Below are the code and all the weights of a small trained network. Each question names an input and a class and asks about switching units off, where a switched-off unit gives its printed mean instead of its output.

import numpy as np


def w(rows, s, z=0):
    codes = np.array(rows[::2]) - 128.0
    scale = np.full(codes.shape[1], s)
    scale[-1] = z or s
    return codes * scale


def norm(h):
    return h / np.sqrt((h * h).mean(-1, keepdims=True) + 1e-5)


def f(y):
    return np.maximum(y, 0)


def log_softmax(a):
    a = a - a.max(-1, keepdims=True)
    return a - np.log(np.exp(a).sum(-1, keepdims=True))


def net(x, mask):
    res = np.array(x, float).reshape(1, 5) / 4 @ E
    u = 0
    for l in range(2):
        y = f(norm(res) @ A[l][:, :-1].T + A[l][:, -1])
        res = res + np.where(mask[u : u + 15], y, B[l][:, -1]) @ B[l][:, :-1]
        u += 15
    return log_softmax(norm(res)[-1] @ U[:, :-1].T + U[:, -1])


A, B = {}, {}
E = w([
[60,253,148,9,117,166,239,151,117,142,174],'x0',
[116,126,75,129,228,40,211,187,76,226,160],'x1',
[54,134,119,239,180,123,175,163,190,65,133],'x2',
[85,96,111,109,39,38,131,81,87,122,103],'x3',
[98,141,41,172,113,164,105,68,95,129,243],'x4',
],0.0068)
A[0] = w([
[141,158,162,112,102,151,91,103,138,37,139,59],'0.n0',
[86,106,109,118,69,84,140,103,122,78,140,74],'0.n1',
[200,175,115,68,112,131,61,113,55,183,59,127],'0.n2',
[34,123,163,177,166,103,162,127,255,68,99,96],'0.n3',
[106,89,143,143,69,66,161,59,82,144,97,2],'0.n4',
[179,111,141,163,170,156,104,163,183,138,143,108],'0.n5',
[210,135,142,96,144,192,120,146,126,166,136,109],'0.n6',
[72,214,97,99,118,177,180,143,158,181,135,111],'0.n7',
[144,112,141,127,75,133,101,59,182,86,103,98],'0.n8',
[120,127,233,88,130,128,147,142,160,128,97,137],'0.n9',
[165,35,91,146,121,121,131,87,181,96,83,108],'0.n10',
[123,120,84,137,139,158,134,52,126,132,159,88],'0.n11',
[163,75,150,118,127,102,142,193,152,147,68,84],'0.n12',
[141,61,131,168,145,121,58,89,132,141,120,102],'0.n13',
[104,149,148,131,203,171,72,79,138,161,173,110],'0.n14',
],0.0099,0.0044)
B[0] = w([
[142,165,93,82,143,108,124,150,173,101,178,193],'0.n0',
[145,162,215,162,152,141,98,103,113,148,158,178],'0.n1',
[78,39,124,161,145,148,191,124,144,88,121,233],'0.n2',
[111,54,140,133,104,152,196,100,131,117,114,254],'0.n3',
[107,159,254,181,167,133,161,139,178,141,134,183],'0.n4',
[116,145,204,110,135,116,127,133,100,119,137,192],'0.n5',
[86,101,195,170,120,82,213,116,154,104,144,189],'0.n6',
[105,135,141,95,115,104,110,151,70,90,117,246],'0.n7',
[157,142,103,120,107,93,173,208,165,156,164,206],'0.n8',
[102,195,47,97,142,149,86,72,132,159,60,218],'0.n9',
[138,139,135,64,125,174,96,128,73,115,121,208],'0.n10',
[124,121,98,167,87,175,142,113,128,172,71,178],'0.n11',
[109,154,67,127,146,191,56,118,145,225,110,197],'0.n12',
[125,190,126,118,142,120,145,138,37,114,146,212],'0.n13',
[79,154,160,105,130,117,88,87,165,190,93,182],'0.n14',
],0.0088,0.0077)
A[1] = w([
[99,30,94,201,92,161,171,163,125,72,97,101],'1.n0',
[129,156,189,107,207,157,94,135,208,154,135,34],'1.n1',
[53,143,74,167,74,147,108,90,118,150,205,155],'1.n2',
[189,54,137,172,185,109,62,128,90,109,141,117],'1.n3',
[196,74,122,171,163,136,26,180,88,143,99,91],'1.n4',
[113,174,93,165,103,86,123,54,115,219,208,71],'1.n5',
[49,153,145,120,136,149,190,142,134,85,98,210],'1.n6',
[57,134,155,128,159,1,127,176,111,192,90,113],'1.n7',
[71,201,208,111,104,83,143,108,133,183,153,180],'1.n8',
[203,154,102,101,71,140,89,134,221,34,136,5],'1.n9',
[110,150,109,146,103,169,142,71,115,141,212,168],'1.n10',
[187,91,50,146,202,52,168,176,106,225,171,82],'1.n11',
[204,28,156,38,75,163,160,71,124,168,132,128],'1.n12',
[157,165,131,158,128,130,134,206,156,119,57,68],'1.n13',
[82,173,153,92,70,136,104,137,161,104,106,111],'1.n14',
],0.0088,0.0022)
B[1] = w([
[62,89,145,35,165,90,165,110,158,148,197,175],'1.n0',
[180,90,180,231,86,133,104,121,136,119,95,163],'1.n1',
[135,104,89,81,144,128,84,152,137,154,29,191],'1.n2',
[84,147,136,35,143,122,140,106,102,2,81,154],'1.n3',
[78,226,86,110,87,86,160,113,77,79,151,155],'1.n4',
[124,106,110,115,109,211,79,123,214,125,67,178],'1.n5',
[175,41,120,127,112,87,56,100,95,148,172,254],'1.n6',
[201,156,133,151,51,175,93,128,205,99,190,212],'1.n7',
[163,106,143,222,157,174,96,128,94,62,96,231],'1.n8',
[217,97,112,115,28,87,157,238,123,241,193,163],'1.n9',
[134,143,150,116,185,62,207,134,160,153,39,185],'1.n10',
[191,140,114,66,18,97,128,212,202,106,195,173],'1.n11',
[52,73,74,168,228,127,176,142,181,97,176,161],'1.n12',
[70,113,61,168,143,99,133,109,176,114,81,145],'1.n13',
[142,181,104,168,168,101,109,148,103,141,174,190],'1.n14',
],0.0069,0.011)
U = w([
[190,119,102,103,66,125,122,211,194,129,214,173],'0',
[43,18,138,100,182,129,204,113,157,88,150,155],'1',
[83,191,119,69,143,137,102,148,12,31,118,136],'2',
[93,141,68,138,152,179,73,105,183,201,5,155],'3',
[139,115,233,219,153,154,107,122,155,87,129,180],'4',
[117,113,143,164,163,165,95,92,99,178,184,105],'5',
[154,155,104,139,170,79,152,67,106,197,150,1],'6',
[130,204,116,149,172,104,181,33,122,220,177,21],'7',
],0.012,0.0051)

Each question gives the input, the list of numbers given to net, and the class t.
The units are the neurons (one row each of A and B). Each row of codes is followed by its name. A weight is (code - 128) times the scale printed after its matrix; where a second scale follows, it is the last column's (A, B and U).
mask holds one flag per neuron, layer by layer. A switched-off neuron (its flag False) gives its mean, the last column of its row in B, instead of its output. The means were averaged over made-up inputs and are rounded, as every weight is.
A unit's drop is (log p(t) with every unit on - log p(t) with that unit switched off) / (log p(t) with every unit on - log p(t) with every unit switched off).
The circuit of an input: a set's keep is (log p(t) with only the set's units on - log p(t) with every unit switched off) / (log p(t) with every unit on - log p(t) with every unit switched off). Starting from the 12 units with the biggest drops (on a tie, the unit counted first), units are removed one at a time, each time the one whose removal leaves the highest keep (on an exact tie, the one counted first), for as long as the keep stays at least 0.8.
circuit, biggest first: the units of the circuit, biggest drop first
most important unit: the unit with the biggest drop
k most important neurons: the k neurons with the biggest drops, biggest first
top k neurons in layer l: the k neurons of layer l with the biggest drops, biggest first
input [8,7,7,6,8], class 2: most important unit	0.n7
input [7,-1,-6,-8,-4], class 4: circuit, biggest first	[0.n6, 1.n8]
input [-7,1,6,3,-1], class 2: 3 most important neurons	[0.n10, 0.n13, 0.n2]
input [5,-7,3,-8,8], class 3: circuit, biggest first	[0.n14, 1.n2]
input [-5,0,-5,6,8], class 3: top 2 neurons in layer 0	[0.n3, 0.n11]
input [5,7,1,-7,-2], class 0: top 3 neurons in layer 0	[0.n4, 0.n1, 0.n10]
input [-7,2,-6,-2,-3], class 2: top 2 neurons in layer 1	[1.n4, 1.n3]
input [-3,-2,4,1,3], class 1: 3 most important neurons	[0.n3, 0.n9, 0.n7]
input [-3,-8,-4,7,0], class 0: top 2 neurons in layer 0	[0.n8, 0.n0]
input [-8,-4,1,6,-7], class 2: circuit, biggest first	[0.n10, 0.n13]
input [-5,-4,-7,-2,6], class 1: top 3 neurons in layer 0	[0.n2, 0.n9, 0.n12]
input [-8,-6,0,-1,-7], class 2: 3 most important neurons	[0.n13, 1.n4, 0.n10]
input [3,-7,-8,6,7], class 1: top 4 neurons in layer 1	[1.n12, 1.n7, 1.n10, 1.n11]
input [5,7,7,-2,-5], class 0: most important unit	1.n7
input [4,-1,2,-4,-4], class 2: 2 most important neurons	[0.n7, 0.n9]
input [-4,5,-1,-1,-1], class 0: top 2 neurons in layer 1	[1.n11, 1.n7]
input [2,1,-7,3,-8], class 3: 3 most important neurons	[0.n9, 0.n12, 0.n3]
input [-8,-8,0,-7,8], class 0: 2 most important neurons	[0.n8, 1.n9]
input [5,-6,-4,-6,7], class 3: top 2 neurons in layer 0	[0.n14, 0.n11]
input [5,-1,0,-8,4], class 4: 2 most important neurons	[0.n14, 0.n6]
input [7,6,-2,-7,1], class 2: top 3 neurons in layer 1	[1.n9, 1.n8, 1.n5]
input [2,6,5,3,3], class 0: most important unit	0.n2
input [-1,-2,0,5,-7], class 3: 2 most important neurons	[0.n9, 0.n12]
input [-8,-8,1,-8,-3], class 0: top 2 neurons in layer 1	[1.n9, 1.n8]
input [-2,1,-6,6,5], class 1: 3 most important neurons	[0.n2, 0.n9, 0.n14]
input [2,-5,-1,3,-7], class 3: top 2 neurons in layer 0	[0.n9, 0.n12]
input [-5,0,7,-7,-8], class 3: most important unit	0.n12
